Below is a small trained network, with its code and all its weights. Each question gives an input and a class and asks what happens when units are switched off, that is, made to give their printed mean instead of their output.

import numpy as np


def w(rows, s, z=0):
    codes = np.array(rows[::2]) - 128.0
    scale = np.full(codes.shape[1], s)
    scale[-1] = z or s
    return codes * scale


def f(y):
    return y / 2 * (1 + np.tanh(0.7978845608 * (y + 0.044715 * y**3)))


def log_softmax(a):
    a = a - a.max(-1, keepdims=True)
    return a - np.log(np.exp(a).sum(-1, keepdims=True))


def net(x, mask):
    res = np.array(x, float).reshape(1, 6) / 4 @ E
    y = f(res @ A[0][:, :-1].T + A[0][:, -1])
    res = res + np.where(mask, y, B[0][:, -1]) @ B[0][:, :-1]
    return log_softmax(res[-1] @ U[:, :-1].T + U[:, -1])


A, B = {}, {}
E = w([
[126,128,130,130,128,127,127,125,128,132],'x0',
[91,252,143,149,160,109,166,102,91,122],'x1',
[128,129,129,129,129,129,127,125,130,129],'x2',
[128,129,127,125,127,129,128,127,127,129],'x3',
[126,124,57,150,141,138,170,176,109,231],'x4',
[80,113,113,69,179,64,129,154,173,124],'x5',
],0.014)
A[0] = w([
[81,252,137,147,160,103,160,106,90,122,180],'neuron 0',
[169,140,140,175,76,186,123,109,91,131,246],'neuron 1',
[129,124,59,152,146,140,184,175,114,238,196],'neuron 2',
[116,159,150,125,138,109,120,104,120,101,123],'neuron 3',
[128,130,196,109,110,117,81,87,148,37,255],'neuron 4',
[95,204,134,147,154,106,154,110,97,125,168],'neuron 5',
[127,165,138,153,120,139,134,110,97,124,132],'neuron 6',
[80,113,116,77,188,52,128,153,166,124,189],'neuron 7',
],0.011,0.0089)
B[0] = w([
[104,213,150,142,181,123,228,112,119,131,247],'neuron 0',
[209,112,136,175,106,202,129,112,84,136,224],'neuron 1',
[117,106,79,159,124,126,134,188,105,182,252],'neuron 2',
[121,163,140,136,150,110,162,99,129,102,160],'neuron 3',
[155,126,191,108,112,131,105,59,159,53,250],'neuron 4',
[109,170,149,133,170,127,196,123,109,136,208],'neuron 5',
[143,151,143,145,147,125,162,115,109,131,161],'neuron 6',
[73,118,116,78,133,10,110,156,178,121,217],'neuron 7',
],0.012,0.017)
U = w([
[198,73,164,126,31,227,16,83,139,92,254],'0',
[119,64,150,55,61,73,3,125,197,80,179],'1',
[176,177,179,161,134,183,154,71,103,81,102],'2',
[82,174,156,77,165,77,142,96,179,71,6],'3',
[178,57,46,173,32,203,69,182,94,188,199],'4',
[95,50,35,103,91,73,46,203,164,186,181],'5',
[142,158,111,177,154,199,169,150,70,214,68],'6',
[60,167,91,118,165,77,155,186,125,193,23],'7',
],0.0062,0.0024)

Each question gives the input, the list of numbers given to net, and the class t.
The units are the neurons (one row each of A and B). Each row of codes is followed by its name. A weight is (code - 128) times the scale printed after its matrix; where a second scale follows, it is the last column's (A, B and U).
mask holds one flag per neuron, in row order. A switched-off neuron (its flag False) gives its mean, the last column of its row in B, instead of its output. The means were averaged over made-up inputs and are rounded, as every weight is.
A unit's drop is (log p(t) with every unit on - log p(t) with that unit switched off) / (log p(t) with every unit on - log p(t) with every unit switched off).
The circuit of an input: a set's keep is (log p(t) with only the set's units on - log p(t) with every unit switched off) / (log p(t) with every unit on - log p(t) with every unit switched off). Starting from all 8 units, units are removed one at a time, each time the one whose removal leaves the highest keep (on an exact tie, the one counted first), for as long as the keep stays at least 0.8.
units of the circuit, in order: the units of the circuit, biggest drop first
unit that matters most: the unit with the biggest drop
top k neurons: the k neurons with the biggest drops, biggest first
drop when u is switched off: that unit's drop, to one decimal
input [3,0,-4,-2,0,-7], class 0: units of the circuit, in order	[neuron 0; neuron 5]
input [-5,4,2,8,2,-8], class 6: units of the circuit, in order	[neuron 4]
input [-6,0,4,5,-3,-1], class 0: top 3 neurons	[neuron 0; neuron 5; neuron 7]
input [-8,-4,-6,7,-1,-1], class 0: top 2 neurons	[neuron 0; neuron 7]
input [5,6,-2,2,1,-5], class 6: top 2 neurons	[neuron 4; neuron 5]
input [-2,-1,7,-5,2,-3], class 4: units of the circuit, in order	[neuron 0; neuron 4]
input [5,-5,-5,0,2,1], class 5: units of the circuit, in order	[neuron 1; neuron 0]
input [-5,-6,3,4,0,-6], class 0: top 2 neurons	[neuron 2; neuron 0]
input [6,-4,-3,-6,-1,7], class 1: top 2 neurons	[neuron 0; neuron 2]
input [3,-1,-8,8,2,-8], class 4: top 2 neurons	[neuron 0; neuron 4]
input [6,5,-2,8,1,2], class 7: top 2 neurons	[neuron 4; neuron 1]
input [-2,-4,0,-6,1,-7], class 4: top 2 neurons	[neuron 4; neuron 0]
input [-7,-5,1,0,-1,-3], class 0: top 2 neurons	[neuron 0; neuron 2]
input [-2,-6,-8,-1,1,-8], class 4: unit that matters most	neuron 4
input [-5,0,3,-8,-7,5], class 1: top 2 neurons	[neuron 0; neuron 5]
input [2,-8,-3,-4,8,1], class 5: drop when neuron 1 is switched off	0.8
input [8,-7,0,-6,-6,2], class 1: drop when neuron 1 is switched off	0.2
input [-5,-2,-1,1,-7,7], class 1: drop when neuron 0 is switched off	0.2
